Below is a small trained network, with its code and all its weights. Each question gives an input and a class and asks what happens when units are switched off, that is, made to give their printed mean instead of their output.

import numpy as np


def w(rows, s, z=0):
    codes = np.array(rows[::2]) - 128.0
    scale = np.full(codes.shape[1], s)
    scale[-1] = z or s
    return codes * scale


def f(y):
    return y / 2 * (1 + np.tanh(0.7978845608 * (y + 0.044715 * y**3)))


def log_softmax(a):
    a = a - a.max(-1, keepdims=True)
    return a - np.log(np.exp(a).sum(-1, keepdims=True))


def net(x, mask):
    res = np.array(x, float).reshape(1, 4) / 4 @ E
    y = f(res @ A[0][:, :-1].T + A[0][:, -1])
    res = res + np.where(mask, y, B[0][:, -1]) @ B[0][:, :-1]
    return log_softmax(res[-1] @ U[:, :-1].T + U[:, -1])


A, B = {}, {}
E = w([
[129,254,155,200],'x0',
[168,140,87,82],'x1',
[84,91,174,107],'x2',
[63,45,102,181],'x3',
],0.011)
A[0] = w([
[125,158,201,144,218],'neuron 0',
[99,139,109,171,38],'neuron 1',
[120,145,70,133,253],'neuron 2',
[93,152,8,8,33],'neuron 3',
[123,186,189,186,209],'neuron 4',
[72,179,171,100,146],'neuron 5',
[64,200,170,120,205],'neuron 6',
[152,59,167,158,5],'neuron 7',
[128,142,53,68,111],'neuron 8',
[121,91,115,97,67],'neuron 9',
[147,152,134,72,243],'neuron 10',
[94,111,143,91,123],'neuron 11',
[201,168,152,104,255],'neuron 12',
[104,5,105,156,213],'neuron 13',
[183,169,145,108,254],'neuron 14',
[252,205,136,166,217],'neuron 15',
[128,26,42,151,182],'neuron 16',
[177,144,84,185,113],'neuron 17',
[99,182,169,134,202],'neuron 18',
[130,116,145,117,39],'neuron 19',
[60,221,141,137,162],'neuron 20',
[133,47,202,146,13],'neuron 21',
[208,99,108,32,228],'neuron 22',
],0.011,0.0052)
B[0] = w([
[31,28,166,61,183],'neuron 0',
[118,173,109,236,131],'neuron 1',
[183,189,60,108,175],'neuron 2',
[185,130,67,216,172],'neuron 3',
[6,66,68,138,208],'neuron 4',
[47,80,195,64,159],'neuron 5',
[11,54,145,92,191],'neuron 6',
[119,35,168,155,139],'neuron 7',
[174,188,13,194,160],'neuron 8',
[136,31,78,145,148],'neuron 9',
[131,216,106,14,188],'neuron 10',
[160,57,108,130,146],'neuron 11',
[91,200,82,68,211],'neuron 12',
[3,64,82,25,251],'neuron 13',
[109,137,23,61,203],'neuron 14',
[109,115,24,74,237],'neuron 15',
[58,25,82,29,235],'neuron 16',
[193,154,60,197,152],'neuron 17',
[44,75,132,114,182],'neuron 18',
[68,190,44,144,119],'neuron 19',
[61,115,85,164,194],'neuron 20',
[108,38,34,138,156],'neuron 21',
[122,242,31,41,229],'neuron 22',
],0.0067,0.012)
U = w([
[157,174,157,227,1],'0',
[147,199,109,18,193],'1',
[67,113,70,191,21],'2',
[20,68,111,69,222],'3',
[222,157,4,108,152],'4',
[254,96,172,131,1],'5',
],0.0092,0.0052)

Each question gives the input, the list of numbers given to net, and the class t.
The units are the neurons (one row each of A and B). Each row of codes is followed by its name. A weight is (code - 128) times the scale printed after its matrix; where a second scale follows, it is the last column's (A, B and U).
mask holds one flag per neuron, in row order. A switched-off neuron (its flag False) gives its mean, the last column of its row in B, instead of its output. The means were averaged over made-up inputs and are rounded, as every weight is.
A unit's drop is (log p(t) with every unit on - log p(t) with that unit switched off) / (log p(t) with every unit on - log p(t) with every unit switched off).
The circuit of an input: a set's keep is (log p(t) with only the set's units on - log p(t) with every unit switched off) / (log p(t) with every unit on - log p(t) with every unit switched off). Starting from the 12 units with the biggest drops (on a tie, the unit counted first), units are removed one at a time, each time the one whose removal leaves the highest keep (on an exact tie, the one counted first), for as long as the keep stays at least 0.8.
units of the circuit, in order: the units of the circuit, biggest drop first
k most important neurons: the k neurons with the biggest drops, biggest first
drop when u is switched off: that unit's drop, to one decimal
input [-7,-4,-8,-6], class 1: units of the circuit, in order => (neuron 22)
input [5,-4,-3,4], class 2: 3 most important neurons => (neuron 13; neuron 16; neuron 1)
input [6,-5,-6,3], class 2: 2 most important neurons => (neuron 13; neuron 16)
input [-7,-1,2,-8], class 4: units of the circuit, in order => (neuron 3; neuron 13; neuron 6)
input [8,6,-3,-7], class 3: 2 most important neurons => (neuron 4; neuron 6)
input [5,7,3,0], class 1: 2 most important neurons => (neuron 13; neuron 16)
input [7,-4,-5,5], class 2: 4 most important neurons => (neuron 13; neuron 16; neuron 17; neuron 1)
input [0,6,-8,8], class 4: drop when neuron 2 is switched off => 0.1
input [1,1,-7,6], class 4: drop when neuron 0 is switched off => 0.3
input [8,8,4,-8], class 3: drop when neuron 0 is switched off => 0.1
